Below is a small trained network, with its code and all its weights. Each question gives an input and a target symbol and asks what happens when units are switched off, that is, made to give their printed mean instead of their output.

import numpy as np


def w(rows, s, z=0):
    codes = np.array(rows[::2]) - 128.0
    scale = np.full(codes.shape[1], s)
    scale[-1] = z or s
    return codes * scale


def f(y):
    return np.maximum(y, 0)


def softmax(a):
    e = np.exp(a - a.max(-1, keepdims=True))
    return e / e.sum(-1, keepdims=True)


def log_softmax(a):
    a = a - a.max(-1, keepdims=True)
    return a - np.log(np.exp(a).sum(-1, keepdims=True))


def net(x, mask):
    ids = ['αβδζηλξπφψω'.index(c) for c in x.split()]
    T = len(ids)
    res = E[ids] + P[:T]
    r = res
    for j in range(3):
        rows = slice(2 * j, 2 * j + 2)
        q, k, v = (r @ M[0][rows].T for M in (Q, K, V))
        z = softmax(np.where(np.tri(T) > 0, q @ k.T / 2**0.5, -1e9)) @ v
        o = O[0][rows]
        res = res + np.where(mask[j], z, o[:, -1]) @ o[:, :-1]
    y = f(res @ A[0][:, :-1].T + A[0][:, -1])
    res = res + np.where(mask[3:11], y, B[0][:, -1]) @ B[0][:, :-1]
    return log_softmax(res[-1] @ U[:, :-1].T + U[:, -1])


Q, K, V, O, A, B = {}, {}, {}, {}, {}, {}
E = w([
[94,91,76,109,141],'α',
[99,112,73,67,73],'β',
[137,77,104,180,213],'δ',
[200,66,142,198,184],'ζ',
[253,70,144,123,74],'η',
[188,73,125,150,131],'λ',
[228,83,139,88,34],'ξ',
[43,113,62,71,140],'π',
[147,90,95,112,91],'φ',
[119,83,92,146,166],'ψ',
[51,94,77,138,204],'ω',
],0.013)
P = w([
[129,39,115,85,174],'0',
[163,174,67,156,110],'1',
[125,38,120,127,131],'2',
[174,172,36,114,128],'3',
[115,23,122,163,102],'4',
[161,171,26,100,136],'5',
[96,83,180,87,173],'6',
[139,176,119,209,66],'7',
[93,101,208,68,192],'8',
[117,175,136,252,79],'9',
[87,120,248,58,192],'10',
[107,176,135,238,65],'11',
],0.017)
Q[0] = w([
[70,156,236,188,65],'head 0',
[101,195,140,247,65],'head 0',
[163,162,125,141,160],'head 1',
[95,110,122,144,174],'head 1',
[142,152,110,147,188],'head 2',
[146,79,206,151,112],'head 2',
],0.015)
K[0] = w([
[161,251,180,74,187],'head 0',
[131,146,241,63,184],'head 0',
[163,186,83,119,123],'head 1',
[111,169,165,117,141],'head 1',
[92,111,145,150,145],'head 2',
[156,193,194,126,139],'head 2',
],0.013)
V[0] = w([
[254,81,153,64,3],'head 0',
[254,102,187,217,188],'head 0',
[83,81,178,60,198],'head 1',
[120,245,154,182,119],'head 1',
[99,46,131,157,87],'head 2',
[79,182,100,151,125],'head 2',
],0.012)
O[0] = w([
[51,120,189,216,86,152],'head 0',
[145,179,208,188,246,123],'head 0',
[203,111,146,159,117,159],'head 1',
[115,144,95,68,62,7],'head 1',
[202,116,112,131,68,175],'head 2',
[85,142,121,62,97,83],'head 2',
],0.012,0.015)
A[0] = w([
[67,4,180,125,127,116],'neuron 0',
[119,65,99,151,165,207],'neuron 1',
[96,185,97,199,30,1],'neuron 2',
[104,156,49,135,32,181],'neuron 3',
[130,26,124,109,130,136],'neuron 4',
[102,109,142,173,139,175],'neuron 5',
[123,114,148,166,143,180],'neuron 6',
[179,156,132,174,146,59],'neuron 7',
],0.012,0.0093)
B[0] = w([
[190,155,79,140,255,235],'neuron 0',
[154,95,203,158,52,255],'neuron 1',
[53,53,32,98,217,167],'neuron 2',
[166,141,248,84,179,193],'neuron 3',
[61,233,188,95,140,215],'neuron 4',
[147,139,143,25,64,234],'neuron 5',
[110,110,88,64,63,240],'neuron 6',
[76,182,81,100,141,212],'neuron 7',
],0.0088,0.02)
U = w([
[176,105,184,216,119,178],'α',
[119,78,155,154,203,150],'β',
[154,144,84,172,254,121],'δ',
[92,230,134,120,187,50],'ζ',
[75,163,120,98,108,99],'η',
[117,176,138,153,26,123],'λ',
[124,101,62,112,170,118],'ξ',
[131,153,130,62,92,7],'π',
[145,54,101,137,50,159],'φ',
[167,103,67,200,109,207],'ψ',
[180,118,55,72,126,58],'ω',
],0.0098,0.011)

Each question gives the input, a string of symbols that net reads in full, and the target symbol t.
The units are the heads (2 rows each of Q, K, V and O) and the neurons (one row each of A and B). Each row of codes is followed by its name. A weight is (code - 128) times the scale printed after its matrix; where a second scale follows, it is the last column's (O, A, B and U).
mask holds one flag per unit, heads first, then neurons. A switched-off unit (its flag False) gives its mean, the last column of its rows in O or B, instead of its output. The means were averaged over made-up inputs and are rounded, as every weight is.
A unit's drop is (log p(t) with every unit on - log p(t) with that unit switched off) / (log p(t) with every unit on - log p(t) with every unit switched off).
The circuit of an input: a set's keep is (log p(t) with only the set's units on - log p(t) with every unit switched off) / (log p(t) with every unit on - log p(t) with every unit switched off). Starting from all 11 units, units are removed one at a time, each time the one whose removal leaves the highest keep (on an exact tie, the one counted first), for as long as the keep stays at least 0.8.
units of the circuit, in order: the units of the circuit, biggest drop first
k most important neurons: the k neurons with the biggest drops, biggest first
which heads matter: for each layer, one digit per head in row order, 1 if its drop is at least 0.15 and else 0, layers parted by /
input δ ξ ζ β λ λ η δ π η δ λ, target δ: units of the circuit, in order => head 0
input ξ λ λ λ ζ φ π, target α: units of the circuit, in order => neuron 2; head 1
input η δ α δ α β, target α: which heads matter => 000
input ζ η ξ α π ψ β φ, target β: which heads matter => 100
input λ λ λ δ λ ω ξ η φ λ λ ζ, target λ: which heads matter => 100
input ω δ ζ ζ, target ζ: units of the circuit, in order => head 0; neuron 7; neuron 0
input α β η β φ λ η α ψ, target α: units of the circuit, in order => neuron 7; neuron 2
input α λ π π β ω φ β ξ λ, target ξ: which heads matter => 100
input δ ψ β β φ π, target φ: units of the circuit, in order => neuron 0; neuron 4
input λ ζ ζ φ β ζ δ, target α: units of the circuit, in order => neuron 1; neuron 2
input ξ η β β π β, target π: units of the circuit, in order => head 0; neuron 3
input ψ δ λ η β η ψ β, target ψ: which heads matter => 100
input π β π π β ω ω ξ δ ω, target δ: 3 most important neurons => neuron 5; neuron 4; neuron 6
input ψ π η π φ ψ β ω ω ω, target ω: units of the circuit, in order => head 0
input ξ λ β ζ δ π π ζ, target π: which heads matter => 110
input π ζ λ λ β η ζ λ π ψ δ ξ, target δ: which heads matter => 100
input β η ζ φ, target ζ: units of the circuit, in order => head 0; neuron 7
input ζ ψ λ ξ β δ, target β: 2 most important neurons => neuron 3; neuron 2
input δ λ ζ ζ ζ δ ζ η ω, target α: 3 most important neurons => neuron 4; neuron 2; neuron 1
input λ ω β ω δ β β ζ β ω β β, target β: units of the circuit, in order => neuron 3; head 0; neuron 2; neuron 6
input β φ β ζ, target β: 2 most important neurons => neuron 3; neuron 2
input δ δ α, target α: units of the circuit, in order => neuron 1; head 1
input π β η β, target η: most important neuron => neuron 5
input δ δ β ζ φ ψ, target φ: 3 most important neurons => neuron 0; neuron 4; neuron 2
input ζ π ζ ψ η ζ, target η: which heads matter => 110
input α λ ψ ζ β ζ ξ π δ ξ, target δ: which heads matter => 100
input π δ η φ ω, target α: units of the circuit, in order => neuron 1
input ψ λ δ φ λ λ β π, target β: units of the circuit, in order => head 0; neuron 3; neuron 2; neuron 6
input α β ω β λ β α η ξ ζ β α, target β: 3 most important neurons => neuron 3; neuron 2; neuron 6
input δ β φ δ δ π ψ ω η β, target η: 2 most important neurons => neuron 5; neuron 2
